Below is a small trained network, with its code and all its weights. Each question gives an input and a class and asks what happens when units are switched off, that is, made to give their printed mean instead of their output.

import numpy as np


def w(rows, s, z=0):
    codes = np.array(rows[::2]) - 128.0
    scale = np.full(codes.shape[1], s)
    scale[-1] = z or s
    return codes * scale


def f(y):
    return np.maximum(y, 0)


def log_softmax(a):
    a = a - a.max(-1, keepdims=True)
    return a - np.log(np.exp(a).sum(-1, keepdims=True))


def net(x, mask):
    res = np.array(x, float).reshape(1, 7) / 4 @ E
    y = f(res @ A[0][:, :-1].T + A[0][:, -1])
    res = res + np.where(mask, y, B[0][:, -1]) @ B[0][:, :-1]
    return log_softmax(res[-1] @ U[:, :-1].T + U[:, -1])


A, B = {}, {}
E = w([
[123,124,123,142,124,123,123,131,120,136,123],'x0',
[101,191,145,179,143,222,183,112,137,183,97],'x1',
[119,74,250,132,65,144,164,159,134,154,167],'x2',
[124,129,126,130,125,125,123,127,126,137,128],'x3',
[51,109,134,107,175,102,137,200,217,125,83],'x4',
[128,124,129,121,132,136,127,123,128,126,126],'x5',
[129,128,120,138,121,122,140,131,131,115,130],'x6',
],0.014)
A[0] = w([
[134,104,226,170,111,145,188,124,83,132,146,5],'neuron 0',
[59,100,97,139,192,123,155,173,254,144,67,23],'neuron 1',
[131,124,169,92,119,120,108,75,118,143,58,115],'neuron 2',
[131,189,121,148,172,161,101,93,99,121,141,136],'neuron 3',
[121,77,180,96,125,62,138,186,168,146,118,106],'neuron 4',
[121,113,161,158,135,111,132,185,148,135,137,88],'neuron 5',
[152,84,105,99,117,69,88,100,124,107,144,221],'neuron 6',
[116,181,152,169,125,216,192,161,144,173,65,53],'neuron 7',
[97,52,140,97,88,108,102,191,176,111,155,106],'neuron 8',
[119,89,137,114,104,78,124,107,167,139,116,95],'neuron 9',
[169,183,119,112,151,128,152,89,106,137,132,110],'neuron 10',
[205,91,147,113,59,120,130,81,25,133,183,4],'neuron 11',
[118,172,68,159,157,180,158,104,125,115,85,102],'neuron 12',
[104,141,151,162,157,141,142,127,166,153,170,48],'neuron 13',
[145,199,91,162,140,158,104,80,112,142,110,131],'neuron 14',
[198,81,93,105,106,56,11,115,114,53,166,31],'neuron 15',
[102,69,175,149,57,169,155,102,112,152,200,110],'neuron 16',
[107,93,169,114,128,86,82,162,135,113,132,101],'neuron 17',
[120,184,98,161,215,107,66,137,134,71,153,222],'neuron 18',
[143,212,131,156,123,116,127,90,108,149,114,131],'neuron 19',
[97,158,148,147,196,115,137,151,146,110,112,47],'neuron 20',
[173,178,79,147,111,159,167,83,68,170,116,144],'neuron 21',
[162,95,129,136,117,85,107,108,34,80,163,151],'neuron 22',
[115,132,3,68,176,103,112,110,105,105,113,181],'neuron 23',
[123,170,22,94,193,86,61,120,136,82,46,40],'neuron 24',
],0.0094,0.011)
B[0] = w([
[198,148,97,95,70,147,52,44,92,213,151,174],'neuron 0',
[224,206,140,120,57,168,32,129,137,218,152,209],'neuron 1',
[139,130,135,126,155,99,114,110,135,153,150,133],'neuron 2',
[142,80,94,110,150,103,158,103,57,132,108,180],'neuron 3',
[59,82,109,113,196,101,212,133,111,90,102,195],'neuron 4',
[119,121,106,132,168,129,132,147,125,109,99,155],'neuron 5',
[90,138,211,203,189,100,100,159,158,85,132,231],'neuron 6',
[146,199,157,188,91,108,2,185,217,68,203,199],'neuron 7',
[62,76,94,108,220,77,161,118,79,39,97,194],'neuron 8',
[95,106,142,116,134,111,160,125,109,119,122,152],'neuron 9',
[100,113,100,97,128,111,145,115,139,153,131,162],'neuron 10',
[93,139,249,210,161,113,137,251,203,61,167,192],'neuron 11',
[112,67,66,88,149,139,135,75,94,104,141,188],'neuron 12',
[67,136,136,153,155,98,135,174,123,33,146,140],'neuron 13',
[92,64,63,77,153,126,204,84,79,94,76,194],'neuron 14',
[197,199,85,81,35,185,69,62,101,225,135,214],'neuron 15',
[142,173,166,125,83,163,52,127,177,157,145,204],'neuron 16',
[69,106,100,91,185,126,163,140,124,88,110,171],'neuron 17',
[147,179,124,76,80,135,103,65,99,152,102,239],'neuron 18',
[144,89,103,96,137,148,153,137,97,140,109,173],'neuron 19',
[177,122,141,124,67,151,104,99,83,157,126,148],'neuron 20',
[111,103,85,93,148,128,152,59,107,145,79,207],'neuron 21',
[145,179,150,152,107,147,76,110,136,172,129,205],'neuron 22',
[177,211,140,134,76,103,102,150,157,151,153,254],'neuron 23',
[101,144,225,182,178,108,90,225,213,72,164,233],'neuron 24',
],0.0085,0.016)
U = w([
[201,183,100,89,46,164,74,95,120,215,125,245],'0',
[114,159,207,168,166,118,91,254,222,85,143,60],'1',
[85,31,50,80,214,123,240,128,69,106,80,65],'2',
],0.009,0.0012)

Each question gives the input, the list of numbers given to net, and the class t.
The units are the neurons (one row each of A and B). Each row of codes is followed by its name. A weight is (code - 128) times the scale printed after its matrix; where a second scale follows, it is the last column's (A, B and U).
mask holds one flag per neuron, in row order. A switched-off neuron (its flag False) gives its mean, the last column of its row in B, instead of its output. The means were averaged over made-up inputs and are rounded, as every weight is.
A unit's drop is (log p(t) with every unit on - log p(t) with that unit switched off) / (log p(t) with every unit on - log p(t) with every unit switched off).
The circuit of an input: a set's keep is (log p(t) with only the set's units on - log p(t) with every unit switched off) / (log p(t) with every unit on - log p(t) with every unit switched off). Starting from the 12 units with the biggest drops (on a tie, the unit counted first), units are removed one at a time, each time the one whose removal leaves the highest keep (on an exact tie, the one counted first), for as long as the keep stays at least 0.8.
circuit, biggest first: the units of the circuit, biggest drop first
most important unit: the unit with the biggest drop
top k neurons: the k neurons with the biggest drops, biggest first
drop of u: that unit's drop, to one decimal
input [8,-1,7,6,-7,-1,-4], class 1: top 2 neurons : neuron 11; neuron 15
input [-2,-8,2,-2,-6,1,5], class 1: top 2 neurons : neuron 11; neuron 6
input [0,8,-1,3,7,-7,0], class 0: circuit, biggest first : neuron 1
input [1,-3,1,6,4,6,-7], class 2: top 2 neurons : neuron 24; neuron 7
input [-2,5,-8,-6,8,6,0], class 0: top 2 neurons : neuron 1; neuron 18
input [-6,5,0,-8,5,6,-8], class 0: top 2 neurons : neuron 24; neuron 1
input [3,-1,7,-7,-5,0,3], class 1: top 2 neurons : neuron 11; neuron 15
input [-7,-1,1,4,-7,-5,-1], class 1: top 2 neurons : neuron 11; neuron 18
input [0,-5,1,5,-8,6,6], class 1: top 2 neurons : neuron 11; neuron 6
input [-2,5,-1,-1,2,-8,7], class 0: drop of neuron 11 : 0.2
input [0,6,-4,-1,5,0,6], class 0: drop of neuron 1 : 0.1
input [-7,7,-6,6,7,0,0], class 0: drop of neuron 1 : 1.0
input [6,4,-3,3,7,2,-4], class 0: drop of neuron 1 : 1.1
input [2,5,0,6,-8,7,2], class 2: most important unit : neuron 14
